In the rows, 128 means zero.
Each row is followed by its class.
 90  76 124 142  47 132 141 141 144 148 134 140 119 146 133  90 169  88 193 159 202 131 175 113  82 141 146 127 105  94 112 137 176 125 106  86 110 107 147 137 126 138 136  97 166 153 124 | zudup
130 138 102 110 165 120 138 147 156 179 140  87 145 132 127 160 151 131 177 156 107 118 181  93 129  70 139 169 103 178 179 112 162 140  86 146 131 150 131  72 156 167 160  62 143 157 123 | nopek
 89  84 124 132  54 138 134 152 154 153 141 141 122 138 138  98 158  92 188 145 204 137 182 109  63 140 136 130 116 109 117 134 169 116  97  84 106 107 162 138 128 155 139  90 164 151 117 | zudup
131 150 111 123 184 114 157 135 143 171 137  86 155 132 121 149 142 122 183 169 101 120 174  94 137  62 144 176 101 170 179 120 188 133 105 161 127 142 123  60 157 152 161  44 142 161 108 | nezu
 88  92 117 136  82 128 150 144 123 152 121 127 114 106 130  90 139  99 162 139 166 121 149 114  80 128 152 130 112 101 122 132 161 112 137  95  99 112 159 141 115 132 154  99 166 170 111 | duga
 82 123 134 125 155 163 170 141 167 173 119  83 115  45 157 135 180  93 221 130 117 105 151  72  55  72 123 163 110 118 157 115 120 108 156 133 134 109 158  70 165  98 146  70 164 137 111 | kun
151 158 104 102 203 124 136 136 139 161 148  86 158 139 123 154 141 116 199 159  91 107 185  80 150  72 150 181 134 149 213 117 170 122  93 161 123 148 142  82 176 160 143  77 141 163 107 | kun
 77 127 146 124 160 169 173 146 180 183 128  89 116  57 166 122 165  97 217 124 121 106 153  79  47  70 116 170 112 115 149 123 113 103 164 122 132 113 173  81 145 123 129  62 167 142 112 | zudup
146 158 107  97 182 118 138 144 149 163 146  96 150 144 127 155 140 126 180 154 105 107 194  99 148  91 161 178 135 152 226 123 158 130  92 141 120 156 159  87 171 177 121  73 141 175 102 | nopek
 88 104 120 130  77 127 155 137 117 145 123 125 109  91 131  82 147  97 150 134 176 125 155 109  82 136 143 135 107 112 105 139 155 105 142 100 103 116 165 140 110 124 148  96 161 175 109 | duga
 81 132 131 119 161 171 183 140 162 181 126  90 111  43 169 129 164  90 216 135 109 107 137  78  33  73 114 180 102 124 157 114 106 100 183 116 132 114 177  76 149 115 144  67 170 131  94 | duga
 91  89 129 133  84 127 127 136 128 145 132 125 128  90 132  85 157  97 179 136 178 123 157 107  87 134 132 113 115  99 105 141 184 119 108  98 120 120 159 134 144 130 144  87 151 171 114 | bezun
 75 135 134 123 162 163 179 137 161 180 123  94 113  46 160 124 159  91 195 122 114 109 140  78  51  70 122 184 107 121 161 123 102  94 190 118 125 123 173  74 134 106 140  80 162 138 104 | duga
 81 118 141 128 161 167 164 145 185 182 115  86 107  46 172 129 174 100 199 109 113 102 147  80  40  62 123 164 119 119 153 111 108 103 165 133 120 114 165  82 142 112 142  73 166 142 110 | kun
122 133 101 109 170 117 131 138 158 173 144  93 154 141 122 167 140 127 185 153  95 121 181  90 129  75 129 169 101 165 172 120 161 138  78 147 123 151 118  61 167 166 143  59 152 165 119 | Lal
135 167 111  99 183 126 135 137 144 144 144 106 144 151 121 158 130 122 182 144  92 111 191  91 141  99 152 191 131 148 226 126 163 124  89 153 125 159 143  81 180 171 116  72 144 174 101 | Lal
 89 104 130 131  75 124 131 143 115 149 136 120 122  78 137  80 152 114 154 129 187 130 164 120  80 140 140 107 117 119 106 142 172 118 133 105 114 123 173 137 133 132 140  94 146 171 118 | nopek
 89 124 137 118 142 169 176 149 176 177 133  98 108  28 160 129 169  96 191 120 122 103 156  83  31  80 115 170 120 112 172 116 128 101 158 123 132 116 175  75 150 113 141  59 164 131 105 | Gura
 80 137 141 121 152 169 180 150 167 184 129  91 112  49 166 120 167  99 216 118 118 107 149  81  46  81 121 176 118 118 152 119 116  98 163 117 136 112 170  74 143 128 144  69 157 145 104 | zudup
 93 138 148 103 146 172 156 137 179 178 110 102 118  32 153 143 168  91 198 109 118 105 144  92  73  88 131 170 119 132 163 123 146  92 153 145 135 115 171  79 164 107 140  64 171 148 113 | nezu
121 163  91 102 167 114 130 150 150 174 140 110 166 145 117 167 151 128 181 151  97 121 175  95 123  67 136 173 116 172 166 113 179 140  85 145 121 133 116  66 157 173 162  61 142 156 111 | Res
 77 118 136 126 166 171 163 137 171 184 121  89 114  43 163 134 184  98 218 128 124 106 150  81  45  64 120 156 103 116 155 111 117 107 168 134 136 104 162  68 163  96 146  80 167 128 114 | kun
150 174 102  94 171 116 136 146 137 162 145 108 149 141 127 163 133 116 182 148  98 113 203  84 129  89 156 176 119 155 208 122 180 144  85 134 130 142 138  76 173 180 127  69 138 169 103 | Res
 86  83 117 139  39 129 148 154 161 152 123 153 101 128 138 101 173  99 124 131 203 122 177 131  56 142 150 140 124 106 141 124 178 114 118  90  94 108 154 140 119 139 153  85 168 152 122 | Gura
 86 126 142 117 151 173 172 139 174 179 124  91 108  51 165 123 169  95 216 123 122 108 157  82  44  81 116 171 109 111 150 114 120 106 165 123 141 111 166  77 150 120 140  67 165 145 103 | zudup
136 133  92 111 191 120 128 142 162 173 139  82 159 146 124 163 150 132 185 157  87 117 181  88 144  57 132 170 119 167 165 112 158 137  77 164 118 144 120  74 157 160 160  68 148 162 113 | kun
 88  74 115 146  54 133 136 157 159 152 126 128 115 140 138 107 171  93 173 140 196 131 182 108  68 117 145 134 109 111 119 127 166 117 101  94  97 103 152 138 125 133 151  94 166 146 127 | kun
 78 101 127 143  48 129 147 151 136 149 122 161 102 141 136  97 175 101 156 132 194 127 181 116  73 150 163 153 101 105 123 134 180 120 122  88  98 108 132 125 119 149 151 112 149 154 114 | Res
 92  99 123 132  60 126 143 136 136 138 133 133 107  87 135  74 164 104 139 138 181 117 154 127  74 136 133 119 109 102 113 128 191 101 129 104 105 115 160 135 126 131 158  95 157 170 114 | Gura
144 163 105  99 189 123 141 149 139 155 142  93 148 148 127 150 137 123 183 145 105 105 196  94 144 101 161 182 133 152 225 126 155 132  94 143 129 155 163  81 177 176 132  71 132 173 108 | nopek
 89 144 151  99 147 172 158 141 176 171 114 102 118  31 146 140 157  95 200 102 115 108 148  87  73  85 129 175 114 132 166 130 138  87 147 140 143 118 170  82 160 105 135  70 160 145 115 | nezu
136 158 106 102 169 117 139 143 145 172 141 106 156 136 115 166 145 123 186 157  93 119 177  89 131  65 132 179 106 168 169 116 181 134  84 147 124 140 108  58 156 172 157  71 139 158 106 | Res
117 135 103 105 176 118 138 145 160 175 152  87 154 145 118 159 139 131 185 148  92 120 170  86 123  60 132 177 112 158 174 120 161 132  88 158 115 148 127  68 160 166 145  53 148 164 114 | Lal
142 130 105 110 186 111 143 144 157 166 140  80 153 155 123 159 134 126 177 154  88 110 166  89 131  60 144 169 106 164 171 121 168 150  93 152 118 147 119  77 151 159 141  52 138 167 116 | nezu
 90  72 118 132  42 132 137 147 141 142 144 140 113 108 130  92 165  92 161 140 200 134 173 119  54 155 133 125 117 107 119 133 187 114  95  89 108 108 158 134 136 138 149  83 156 144 117 | Gura
 92 122 142 123 159 167 181 148 167 176 125 103 114  58 167 123 168  92 208 123 119 108 153  80  36  70 117 170 105 115 157 120 116 112 169 126 126 112 171  78 158 114 134  64 162 136  98 | Kenu
 87 122 144 137 162 164 178 144 162 171 118  85 115  37 161 124 169  87 214 127 118 108 141  77  47  73 125 181 107 116 148 126 133 108 169 129 124 116 164  67 142 103 140  52 156 141  99 | nezu
 81 133 144 116 164 169 176 136 177 174 130  89 109  47 164 120 164  96 212 123 126 110 148  78  41  69 112 170 110 111 150 122 117 104 170 125 128 119 174  73 155 117 131  70 165 146 104 | zudup
100 103 139 139  98 136 141 152 131 154 126 138 129 110 141  89 154 105 165 138 178 123 165 108  71 132 144 121 108 102 121 135 165 117 136 111 103 109 167 137 135 138 152  96 163 169 103 | Kenu
 90  73 116 140  59 134 131 148 139 151 137 125 120 129 137  87 166  92 187 144 192 129 166 108  64 130 143 125 108 107 106 128 164 114 117 105 102 106 151 135 140 124 147 105 156 139 126 | kun
106 103 132 130  86 127 133 143 120 148 128 122 125  99 139  74 145  96 148 140 184 134 152 109  74 141 144 116 118 107 100 131 168 123 140 116  92 109 174 141 145 120 129  98 166 167 105 | Kenu
 83 114 141 135 168 157 179 132 164 172 108  98 111  51 166 122 175  90 204 125 126 103 157  93  61  71 131 171 106 114 155 132 131 110 185 135 129 117 158  68 147  99 129  59 158 139 110 | nezu
128 134  98 122 183 112 142 140 153 170 132  88 160 139 120 158 149 118 183 158  94 117 176  92 144  58 140 176 105 168 160 129 185 139  91 156 123 145 116  67 147 153 158  47 141 162 121 | nezu
 97 122 146 115 164 171 180 151 169 183 120 108 116  55 167 125 168  90 211 123 120 102 152  78  37  70 116 170 103 114 160 122 109 105 170 129 127 113 173  78 159 118 133  71 167 137  98 | Kenu
135 151  98 105 182 121 144 139 149 174 142  86 154 150 124 168 132 128 181 169  80 116 162  88 130  64 134 176 104 175 184 113 149 135 110 148 133 148 125  75 154 160 155  72 151 152 108 | duga
 93 106 136 128  81 128 144 141 127 145 124 141 116  94 136  75 148 102 141 121 181 125 155 122  74 133 139 124 112 103 106 131 169 106 140 103  98 109 163 142 126 128 148 104 157 177 107 | Kenu
 95  76 116 140  37 139 148 165 150 156 132 131 110 129 133  96 165  90 159 151 199 124 174 114  49 141 147 133 113 104 128 122 182 116 108 100 109  97 160 133 133 135 151  84 171 129 124 | Gura
142 161 112 104 190 122 135 130 157 158 144  97 148 163 129 150 135 121 179 156  97 114 193  90 158  87 157 176 120 146 211 124 163 137  84 135 130 151 142  88 167 177 119  69 142 181 109 | zudup
 86 148 135  96 128 171 159 146 188 172 107 114 111  22 147 148 166  95 175 112 118 107 139  95  67  90 115 175 126 134 170 119 140  87 139 144 141 117 166  81 168 110 151  71 175 138 112 | Gura
 87  78 128 141  46 138 147 150 136 151 129 146 103 127 130  91 172 102 167 141 203 126 170 130  69 146 155 144 113 110 139 129 176 108 120  95 103 116 153 138 129 145 153 107 154 144 128 | nopek
 85 109 116 132  70 117 143 137 133 134 123 136 107  82 132  79 161 110 123 121 181 114 148 135  73 147 145 119 129  98 125 134 179 101 148 105 107 114 159 142 122 126 163 104 150 168 121 | Gura
 78 126 140 124 160 164 177 142 181 178 119  98 104  41 168 120 166  98 202 114 116 102 153  83  48  66 115 180 124 116 167 117 121  95 170 131 132 124 169  76 159 118 136  63 155 139 100 | bezun
 96 139 134  88 135 173 144 135 183 174 124  92 117  14 147 136 166  87 175 112 119 112 141  83  60  84 119 162 126 128 153 115 145  92 140 143 136 117 181  83 174  99 134  63 173 134 112 | Gura
 88  80 118 136  62 138 145 142 136 165 133 148 114 132 132 106 156  92 161 137 188 129 176 123  69 143 155 146 102 116 127 133 159 106 123  77 103 112 155 143 112 143 149 105 164 149 120 | duga
 88  97 122 119  75 132 140 140 122 146 142 114 123  99 131  87 144  99 173 142 175 123 159 104  78 128 138 121 110 106 105 129 172 112 140  93 107 105 174 143 135 118 146  82 164 163 115 | duga
133 134 112 111 191 119 140 138 151 171 138 100 161 129 122 166 140 117 189 154  93 116 177  93 133  77 134 173 118 164 175 128 177 135  89 160 133 142 122  74 154 166 156  51 136 164 108 | nezu
 76 119 147 116 156 175 169 150 166 183 134  88 111  45 156 126 161  97 210 113 117 107 151  76  32  67 112 173 109 111 159 117 112  94 166 132 128 113 177  69 156 111 119  63 164 140 107 | Lal
 87 122 137 125 161 169 174 146 164 182 118  88 105  41 164 129 169 103 208 114 114 103 163  84  47  74 126 172 111 119 160 113 109 102 162 130 135 111 160  72 152 107 139  82 159 140 105 | kun
 90 122 143 123 169 173 177 150 171 180 126 100 112  65 169 123 168  96 212 115 121 101 145  83  38  67 126 175  98 116 151 116 111 109 169 123 115 112 175  74 152 112 139  72 166 136 101 | Kenu
148 165 101 104 194 123 148 136 140 155 144  93 156 148 122 144 125 115 202 164  98 117 195  94 159  85 146 183 134 140 211 127 169 125  85 147 130 145 153  82 170 175 129  68 148 171 101 | zudup
128 147 106 108 184 125 126 132 152 158 152  98 147 163 127 150 138 120 187 143  93 117 189  93 127  89 157 182 119 144 218 128 160 131  93 149 125 158 144  75 175 172 112  71 139 169 108 | Lal
 87 117 136 129  85 131 136 136 145 141 127 128 115 107 138  84 149 114 148 120 180 120 157 125  88 142 150 123 121  97 105 137 166 109 133 100 101 114 168 148 124 141 144  99 161 193 111 | zudup
125 141  96 111 187 121 137 135 167 171 140  93 159 149 120 155 146 130 192 164  97 123 177  95 146  59 124 175 110 158 161 121 162 135  84 151 123 145 120  69 152 168 156  68 150 163 114 | zudup
 88  78 117 134  63 139 149 145 136 157 133 144 114 137 130  97 159  81 182 146 193 122 173 111  69 138 155 155 109  99 134 131 164 100 138  89 102 108 159 146 114 135 161 103 164 147 114 | duga
 99  76 135 141  63 138 143 151 148 166 132 152 117 142 141 103 161  91 163 136 196 130 174 116  63 139 153 140  94 112 120 138 170 125 113  89  97 111 154 139 135 144 145  95 167 154 123 | Kenu
100  92 134 135  81 135 141 153 121 150 139 120 135  92 131  96 154  96 194 147 183 119 167 108  69 131 136 122 121 108 113 137 195 119 130 114 109 104 167 126 139 123 142  73 162 164 113 | nezu
 91 148 155  87 139 177 150 137 192 178 124  97 120  36 150 140 157  95 208 116 119 115 153  76  71  85 113 165 119 124 161 120 126  89 141 133 149 116 175  89 170 117 129  76 172 147 112 | zudup
 79 141 151  84 123 170 147 128 172 177 118 100 109  17 146 128 154  94 185  90 121 119 143  93  62  94 117 169 121 139 152 128 128  72 150 148 141 129 169  82 166 107 117  80 170 145 118 | Lal
 87 104 119 125  69 130 130 150 124 145 140 123 118  84 129  75 146 109 134 125 178 128 146 125  57 142 136 120 127 115 109 131 186 110 123 110 105 114 170 136 135 127 145  92 156 163 114 | Gura
 82 138 144 122 151 164 168 154 154 177 116 101 116  46 157 126 170  88 216 121 121 108 152  73  47  73 122 173 109 117 144 119 125 106 168 128 134  99 155  57 149 111 136  71 149 128 101 | Res
101 111 129 131  97 122 141 140 109 138 124 114 129  80 128  81 145 100 157 130 181 125 152 115  86 134 145 114 114 116 105 148 177 111 144 119 108 114 170 130 139 113 136  78 147 175 117 | nezu
 77 131 136 122 139 165 171 145 178 172 126 101 108  37 161 126 172  96 184 125 120 102 146  92  42  81 113 169 111 120 162 109 133  97 166 124 133 112 165  72 157 107 149  65 163 131 108 | Gura
146 166 100 100 183 118 128 143 140 156 145 114 158 150 129 158 141 114 195 151  97 115 192  88 128  91 145 171 128 155 210 122 166 134  85 137 123 145 141  74 166 188 129  74 135 160 101 | Res
101 135 144  92 140 173 148 142 188 181 118  86 120  39 153 141 162  93 209 113 112 105 161  78  75  69 120 163 122 127 166 115 128  89 140 150 142 115 174  92 175 105 131  76 178 142 119 | kun
133 150  91 104 190 122 148 137 143 183 134  90 159 131 122 166 140 113 184 166  81 115 159  85 141  65 133 183 105 173 169 116 156 126 103 149 131 143 127  71 152 163 172  63 150 159 108 | duga
 87  75 119 143  54 133 141 151 146 155 128 129 113 127 136 105 170  97 179 141 194 129 189 112  74 133 149 135 111 106 126 125 170 116 107  94 106 101 147 135 133 128 156  98 164 148 125 | kun
 83  95 131 133  93 133 138 140 125 157 128 123 116  90 137  69 147 103 162 131 180 124 161 114  69 121 139 120 109  97 118 134 178 109 130 106 120 115 169 133 141 130 136  96 153 166 111 | bezun
 82 101 131 136  83 131 134 145 140 148 131 121 132 108 133  89 155 101 181 143 180 125 162 109  83 134 136 117 121  99 102 136 171 117 122 101 111 104 162 136 132 135 142  85 164 175 117 | zudup
138 155 112 102 183 127 132 139 141 151 152  91 148 149 125 148 135 119 196 154  96 114 196  84 130  98 152 184 128 141 221 127 170 126  89 151 129 153 150  75 186 173 109  65 146 168 103 | Lal
 85 108 116 126  59 121 135 142 136 136 124 138 106  87 131  83 154 114 107 117 177 120 143 139  75 143 137 115 122 111 106 134 176 108 132 105 102 117 158 141 125 126 147 107 154 176 120 | Gura
 89  73 118 137  55 137 136 152 138 158 137 132 116 123 131 100 164  95 175 129 192 131 184 114  65 136 147 135 116 115 116 132 171 110  99  95 100 110 153 141 131 133 147 102 161 150 126 | kun
150 152 111 101 184 124 145 141 145 159 146  96 144 137 130 148 138 119 181 147 102 105 192  93 135  90 157 180 135 151 227 127 161 127 100 147 124 163 160  91 172 180 128  66 134 169 110 | nopek
144 157  99 108 202 119 144 141 143 147 146 100 157 145 129 153 132 117 196 147  95 106 187 102 135  89 150 177 133 152 210 132 170 130  90 145 121 147 155  81 165 174 128  55 135 171 101 | nezu
128 142 111 110 166 120 141 142 149 174 147  82 148 141 114 156 138 134 188 161  86 117 173  88 131  63 138 174  96 164 179 116 172 128  92 163 132 149 113  64 168 159 143  61 146 163 114 | Lal
155 160 105 104 210 133 138 147 133 162 148 105 158 162 131 152 133 117 192 151  94 112 187  93 126  91 159 186 124 151 213 125 162 133 101 149 118 148 157  86 184 175 136  78 142 168  84 | Kenu
136 152 104  99 191 121 137 129 143 159 147 108 155 135 121 146 137 115 180 141  96 111 193  92 140  94 151 181 147 135 224 125 176 127  85 140 133 158 149  90 176 173 132  69 134 172  99 | bezun
137 162 109 102 196 121 143 131 143 159 148  99 152 134 125 143 131 119 200 153  98 106 191  92 147  81 155 175 131 137 221 126 179 122  92 145 145 150 151  83 182 167 133  68 134 163  99 | bezun
131 161 104 115 167 111 139 142 144 173 142 104 163 131 115 161 149 128 186 165 101 124 172  86 131  76 131 172 105 165 165 118 174 134  90 147 121 139 111  61 149 170 171  74 142 152 111 | Res
 94 146 154  86 127 171 145 142 163 181 114 113 116  25 141 141 160  93 199 104 119 115 156  83  65  93 125 166 114 127 156 120 143  94 141 135 147 107 155  73 168 114 128  87 159 142 109 | Res
 88 140 154  92 141 176 141 138 187 188 117  96 117  22 154 142 160  95 202 104 118 110 147  80  71  81 123 163 118 132 158 117 120  82 143 147 144 114 169  91 169 102 133  94 173 139 119 | kun
